Below are the code and all the weights of a small trained network. Each question names an input and a class and asks about switching units off, where a switched-off unit gives its printed mean instead of its output.

import numpy as np


def w(rows, s, z=0):
    codes = np.array(rows[::2]) - 128.0
    scale = np.full(codes.shape[1], s)
    scale[-1] = z or s
    return codes * scale


def f(y):
    return np.maximum(y, 0)


def log_softmax(a):
    a = a - a.max(-1, keepdims=True)
    return a - np.log(np.exp(a).sum(-1, keepdims=True))


def net(x, mask):
    res = np.array(x, float).reshape(1, 4) / 4 @ E
    y = f(res @ A[0][:, :-1].T + A[0][:, -1])
    res = res + np.where(mask, y, B[0][:, -1]) @ B[0][:, :-1]
    return log_softmax(res[-1] @ U[:, :-1].T + U[:, -1])


A, B = {}, {}
E = w([
[194,63,255],'x0',
[153,181,217],'x1',
[57,189,184],'x2',
[128,95,190],'x3',
],0.0074)
A[0] = w([
[114,88,76,246],'N0',
[165,148,120,255],'N1',
[209,91,94,157],'N2',
[85,230,173,158],'N3',
[89,220,145,85],'N4',
[4,138,93,163],'N5',
],0.021,0.005)
B[0] = w([
[74,175,36,227],'N0',
[132,137,23,176],'N1',
[145,7,88,197],'N2',
[55,91,219,227],'N3',
[90,52,58,201],'N4',
[193,220,88,249],'N5',
],0.021,0.013)
U = w([
[163,62,104,4],'0',
[12,59,46,144],'1',
[191,215,49,174],'2',
[115,122,193,204],'3',
],0.011,0.0025)

Each question gives the input, the list of numbers given to net, and the class t.
The units are the neurons (one row each of A and B). Each row of codes is followed by its name. A weight is (code - 128) times the scale printed after its matrix; where a second scale follows, it is the last column's (A, B and U).
mask holds one flag per neuron, in row order. A switched-off neuron (its flag False) gives its mean, the last column of its row in B, instead of its output. The means were averaged over made-up inputs and are rounded, as every weight is.
A unit's drop is (log p(t) with every unit on - log p(t) with that unit switched off) / (log p(t) with every unit on - log p(t) with every unit switched off).
The circuit of an input: a set's keep is (log p(t) with only the set's units on - log p(t) with every unit switched off) / (log p(t) with every unit on - log p(t) with every unit switched off). Starting from all 6 units, units are removed one at a time, each time the one whose removal leaves the highest keep (on an exact tie, the one counted first), for as long as the keep stays at least 0.8.
circuit, biggest first: the units of the circuit, biggest drop first
unit that matters most: the unit with the biggest drop
k most important neurons: the k neurons with the biggest drops, biggest first
drop when u is switched off: that unit's drop, to one decimal
input [6,-7,8,-3], class 3: circuit, biggest first	N0; N4
input [-6,-7,-6,3], class 2: unit that matters most	N5
input [6,-2,6,-6], class 3: circuit, biggest first	N0; N2
input [7,6,-7,4], class 0: 3 most important neurons	N0; N4; N3
input [-4,2,-2,8], class 2: 2 most important neurons	N3; N4
input [8,7,-1,5], class 3: 2 most important neurons	N0; N4
input [4,8,-2,-2], class 3: 4 most important neurons	N0; N4; N5; N2
input [7,-3,8,-8], class 3: 4 most important neurons	N0; N2; N1; N3
input [8,5,7,0], class 3: 2 most important neurons	N0; N2
input [6,-5,2,7], class 0: 2 most important neurons	N0; N3
input [7,-2,-7,5], class 0: 3 most important neurons	N4; N0; N3
input [-4,-7,-5,-5], class 2: 3 most important neurons	N5; N3; N4
input [-6,-8,7,-6], class 2: drop when N5 is switched off	2.2
input [4,6,-8,6], class 0: drop when N3 is switched off	0.2
input [0,-8,3,-2], class 2: drop when N4 is switched off	0.0
input [2,5,-8,-1], class 0: circuit, biggest first	N0
